Below are the code and all the weights of a small trained network. Each question names an input and a class and asks about switching units off, where a switched-off unit gives its printed mean instead of its output.

import numpy as np


def w(rows, s, z=0):
    codes = np.array(rows[::2]) - 128.0
    scale = np.full(codes.shape[1], s)
    scale[-1] = z or s
    return codes * scale


def f(y):
    return np.maximum(y, 0)


def log_softmax(a):
    a = a - a.max(-1, keepdims=True)
    return a - np.log(np.exp(a).sum(-1, keepdims=True))


def net(x, mask):
    res = np.array(x, float).reshape(1, 7) / 4 @ E
    y = f(res @ A[0][:, :-1].T + A[0][:, -1])
    res = res + np.where(mask, y, B[0][:, -1]) @ B[0][:, :-1]
    return log_softmax(res[-1] @ U[:, :-1].T + U[:, -1])


A, B = {}, {}
E = w([
[236,211,94],'x0',
[208,199,38],'x1',
[90,69,78],'x2',
[89,215,153],'x3',
[125,151,57],'x4',
[89,114,2],'x5',
[124,81,184],'x6',
],0.0072)
A[0] = w([
[96,72,85,124],'neuron 0',
[69,61,116,254],'neuron 1',
[226,233,93,146],'neuron 2',
[70,63,47,200],'neuron 3',
[179,20,248,180],'neuron 4',
[66,138,81,209],'neuron 5',
[151,46,243,74],'neuron 6',
[128,237,113,171],'neuron 7',
[163,149,48,104],'neuron 8',
[162,152,33,85],'neuron 9',
[133,170,93,248],'neuron 10',
[149,107,125,243],'neuron 11',
[254,51,133,206],'neuron 12',
[68,30,85,240],'neuron 13',
[105,232,97,95],'neuron 14',
[192,80,111,201],'neuron 15',
[167,36,130,75],'neuron 16',
[5,209,96,132],'neuron 17',
[190,133,140,202],'neuron 18',
[174,156,173,197],'neuron 19',
[211,200,108,146],'neuron 20',
[93,62,202,236],'neuron 21',
[247,65,116,175],'neuron 22',
],0.011,0.0058)
B[0] = w([
[124,153,50,175],'neuron 0',
[203,254,145,227],'neuron 1',
[39,97,85,245],'neuron 2',
[209,206,38,222],'neuron 3',
[95,253,166,239],'neuron 4',
[162,184,109,194],'neuron 5',
[84,161,208,204],'neuron 6',
[90,145,107,209],'neuron 7',
[111,104,169,192],'neuron 8',
[97,105,248,198],'neuron 9',
[115,114,79,211],'neuron 10',
[159,204,79,190],'neuron 11',
[172,163,84,211],'neuron 12',
[210,221,137,240],'neuron 13',
[96,113,178,186],'neuron 14',
[207,163,34,186],'neuron 15',
[115,117,149,164],'neuron 16',
[121,189,89,190],'neuron 17',
[124,168,50,186],'neuron 18',
[117,168,95,187],'neuron 19',
[64,132,118,216],'neuron 20',
[162,216,122,231],'neuron 21',
[202,141,60,199],'neuron 22',
],0.0075,0.011)
U = w([
[255,213,83,196],'0',
[191,125,147,63],'1',
[234,65,229,73],'2',
[85,180,119,2],'3',
[129,208,205,231],'4',
],0.0094,0.0049)

Each question gives the input, the list of numbers given to net, and the class t.
The units are the neurons (one row each of A and B). Each row of codes is followed by its name. A weight is (code - 128) times the scale printed after its matrix; where a second scale follows, it is the last column's (A, B and U).
mask holds one flag per neuron, in row order. A switched-off neuron (its flag False) gives its mean, the last column of its row in B, instead of its output. The means were averaged over made-up inputs and are rounded, as every weight is.
A unit's drop is (log p(t) with every unit on - log p(t) with that unit switched off) / (log p(t) with every unit on - log p(t) with every unit switched off).
The circuit of an input: a set's keep is (log p(t) with only the set's units on - log p(t) with every unit switched off) / (log p(t) with every unit on - log p(t) with every unit switched off). Starting from the 12 units with the biggest drops (on a tie, the unit counted first), units are removed one at a time, each time the one whose removal leaves the highest keep (on an exact tie, the one counted first), for as long as the keep stays at least 0.8.
units of the circuit, in order: the units of the circuit, biggest drop first
most important unit: the unit with the biggest drop
top k neurons: the k neurons with the biggest drops, biggest first
drop when u is switched off: that unit's drop, to one decimal
input [-1,-1,-2,-4,1,-7,3], class 4: most important unit : neuron 6
input [5,7,-3,-4,-2,-1,-5], class 3: units of the circuit, in order : [neuron 2; neuron 20; neuron 13]
input [-1,2,3,-3,-7,-8,5], class 4: top 3 neurons : [neuron 6; neuron 4; neuron 3]
input [-5,-7,-3,-6,-4,5,8], class 0: top 2 neurons : [neuron 13; neuron 3]
input [8,3,-4,-2,-3,-4,-8], class 3: top 2 neurons : [neuron 2; neuron 20]
input [-3,4,-1,-1,-7,-7,3], class 4: top 2 neurons : [neuron 6; neuron 4]
input [8,8,-1,-5,7,5,-3], class 3: top 3 neurons : [neuron 2; neuron 9; neuron 20]
input [6,-7,2,8,-4,5,2], class 4: drop when neuron 20 is switched off : -0.2
input [4,-3,1,6,2,-1,5], class 4: drop when neuron 13 is switched off : 0.1
input [6,1,0,5,6,0,-2], class 3: drop when neuron 8 is switched off : 0.0
input [-4,4,-7,4,4,-1,7], class 4: drop when neuron 15 is switched off : 0.2
